143	106	120	128
126	141	136	130
141	108	105	105
value 105

109	106	111	137	132
116	123	121	120	116
131	127	121	125	134
value 121

102	100	108	128
120	117	112	118
116	117	108	127
value 108

143	113	116	154	143
111	152	111	131	106
146	153	108	109	110
value 108

121	116	120	130
144	102	142	131
133	103	130	133
value 130

122	114	143	118	134
134	121	129	105	129
136	117	139	128	122
value 139

106	114	121	141	135
126	127	130	122	126
132	137	124	120	136
value 124
---
115	145	111	111	152	122	134
120	149	112	104	148	113	135
117	141	109	112	151	122	132
⇒ 117

139	137	134	122	111
115	135	141	134	133
113	136	102	119	124
⇒ 113

128	147	132	101	123	145	137
129	112	134	124	104	138	141
109	108	143	150	125	132	142
⇒ 109

128	122	133	123	132	110	137
139	111	142	119	125	144	156
109	121	119	133	133	125	125
⇒ 109

120	129	124	127	141	109	113
138	137	126	122	120	137	130
134	121	128	132	127	133	150
⇒ 134

127	121	123	136	129	124
130	110	119	135	139	139
128	138	146	101	156	115
⇒ 128

133	145	125	135	147
139	113	138	122	152
121	129	114	101	125
⇒ 121

119	124	116	113	119
115	113	124	119	113
125	127	143	154	126
⇒ 125
---
array([[146, 105, 124, 116],
       [117, 129, 132, 134],
       [118, 128, 122, 142]]) | 117

array([[112, 126, 130, 133, 130],
       [116, 120, 141, 120, 127],
       [155, 146, 127, 133, 125]]) | 116

array([[126, 118, 129, 134, 107, 145, 148],
       [148, 136, 140, 130, 123, 142, 147],
       [136, 141, 130, 122, 129, 132, 130]]) | 148

array([[112, 111, 118, 131],
       [112, 109, 120, 137],
       [104, 124, 121, 150]]) | 112

array([[130, 120, 117, 136, 118, 150],
       [133, 112, 117, 118, 120, 149],
       [121, 121, 129, 143, 118, 137]]) | 133

array([[117, 132, 133, 143],
       [124, 124, 124, 107],
       [131, 141, 119, 133]]) | 124
---
array([[115, 137, 117, 118, 111, 124],
       [106, 123, 124, 114, 114, 127],
       [106, 123, 119, 116, 114, 124]]) Out: 117

array([[123, 143, 110, 139],
       [112, 139, 123, 127],
       [129, 138, 109, 153]]) Out: 110

array([[118, 134, 144, 135, 100],
       [138, 123, 105, 119, 129],
       [143, 139, 140, 115, 150]]) Out: 144

array([[133, 122, 127, 146, 149],
       [109, 149, 140, 115, 128],
       [102, 153, 119, 120, 118]]) Out: 127

array([[133, 151, 129, 140, 141],
       [148, 149, 140, 131, 131],
       [116, 122, 119, 130, 129]]) Out: 129

array([[155, 120, 118, 102, 157],
       [141, 110, 141, 101, 143],
       [153, 151, 139, 116, 119]]) Out: 118
---
[146, 113, 124, 122, 121, 154, 139] 146
[157, 148, 130, 112] 148
[149, 131, 104, 122, 133, 115] 133
[[127, 123, 137, 128, 134, 122], [116, 150, 127, 124, 142, 117]] 142
[128, 102, 107, 129] 128
[137, 134, 139, 140, 146, 142, 101] 142
[[140, 131, 132, 136], [147, 106, 120, 142]] 142
---
[127 119 141 102 112 120 133] yields 133
[126 128 128 128 154 156] yields 156
[136 140 139 138 149] yields 149
[135 115 151 147 141 129 103] yields 103
[116  98 140 109] yields 109
[136 126 116 153 150 109] yields 109
---
array([[133, 154, 126, 147],
       [122, 153,  99, 114],
       [132, 105, 123, 126]]) ==> 154, 99

array([[124, 142, 107, 118, 151, 119, 155],
       [125, 150, 117, 110, 127, 149, 154],
       [124, 131, 125, 143, 157, 102, 148]]) ==> 157, 102

array([142, 147, 155, 140, 123]) ==> 155, 123

array([132, 147, 156, 138, 117]) ==> 156, 117

array([112, 140, 124,  98, 105]) ==> 140, 98

array([156, 127, 130, 142, 128, 121]) ==> 156, 121
---
[[129 125 127 126 129 129 134 129 114 136 134 127]
 [129 125 125 124 129 126 134 133 115 128 128 130]
 [129 133 124 129 127 126 132 128 144 132 131 133]
 [129 129 127 131 133 129 129 129 102 129 127 126]
 [129 126 125 129 132 128 132 135 122 129 126 127]
 [129 132 125 127 127 126 134 128 140 132 132 134]] ==> 132

[[113 120 117 126 129 122 123 111 136 126 131 129 141]
 [129 124 118 106 127 103 140 143 115 126 118 123 131]
 [126 135 135 117 132 122 116 126 130 128 132 124 143]
 [126 127 130 128 123 131 123 132 116 130 125 128 130]
 [125 118 122 139 117 117 136 122 137 126 143 124 114]
 [136 126 123 129 134 117 124 134 127 125 122 120 124]] ==> 120

[[130 134 147 136 136 142 144 131 144 126]
 [133 144 114 136 135 143 113 147 147 147]
 [132 110 149 119 147 140 150 145 127 113]
 [112 143 118 123 113 149 147 109 136 132]
 [145 129 123 110 146 119 114 114 111 148]
 [134 130 115 126 125 108 123 128 116 111]
 [106 138 137 123 148 113 120 129 128 109]
 [137 140 141 148 141 139 149 129 115 129]
 [147 140 111 126 141 137 138 129 115 110]
 [148 112 122 116 109 126 123 143 148 145]
 [140 125 110 125 131 117 139 113 109 113]] ==> 109

[[142 134 118 143 120 118 137]
 [141 116 122 140 125 130 141]
 [140 141 125 130 126 133 144]
 [127 150 133 128 131 122 117]
 [128 145 138 113 132 137 137]
 [132 132 125 122 125 135 135]
 [127 120 129 126 128 136 127]
 [129 129 138 114 135 141 136]
 [138 145 123 136 124 118 136]] ==> 118

[[124 150 139 126 113 104 148 111 112 145 112 124 145 149]
 [112 114 109 145 123 117 112 117 137 112 117 113 136 136]
 [106 140 112 122 112 112 137 109 127 116 109 113 141 146]
 [115 127 112 110 110 117 129 110 140 125 116 115 131 144]
 [127 133 138 131 115 113 145 121 112 125 114 126 143 133]
 [115 140 124 139 117 115 138 114 129 124 123 117 138 137]
 [133 128 117 111 132 135 123 130 142 132 122 121 121 134]
 [116 118 113 129 128 135 109 130 143 109 128 124 114 122]
 [139 111 118 127 150 149 103 138 148 121 143 130 112 111]
 [112 110 117 148 127 124 113 123 136 112 123 110 133 135]
 [128 123 115 108 125 126 126 117 136 125 122 122 123 134]
 [147 139 150 124 139 145 133 142 118 145 142 143 113 112]] ==> 113

[[132 122 127 122 134 133 127 120 124]
 [120 138 123 116 134 130 138 129 124]
 [127 131 141 138 122 128 137 128 142]
 [129 144 128 117 124 135 126 131 139]
 [126 134 141 121 119 117 137 130 146]
 [127 138 127 126 143 122 133 127 111]
 [131 138 130 124 120 136 122 122 144]
 [148 128 140 119 132 115 138 129 127]
 [128 121 134 114 124 133 122 126 138]
 [128 141 140 125 131 134 123 150 129]] ==> 150

[[130 131 131 136 141 128 124 136 125 136]
 [124 126 127 129 127 126 129 123 126 129]
 [133 155 130 124 133 127 124 116 135 107]
 [124 121 125 134 130 127 126 131 122 136]
 [128 133 125 127 127 131 128 122 130 121]
 [122 121 125 129 119 126 129 118 126 127]] ==> 126
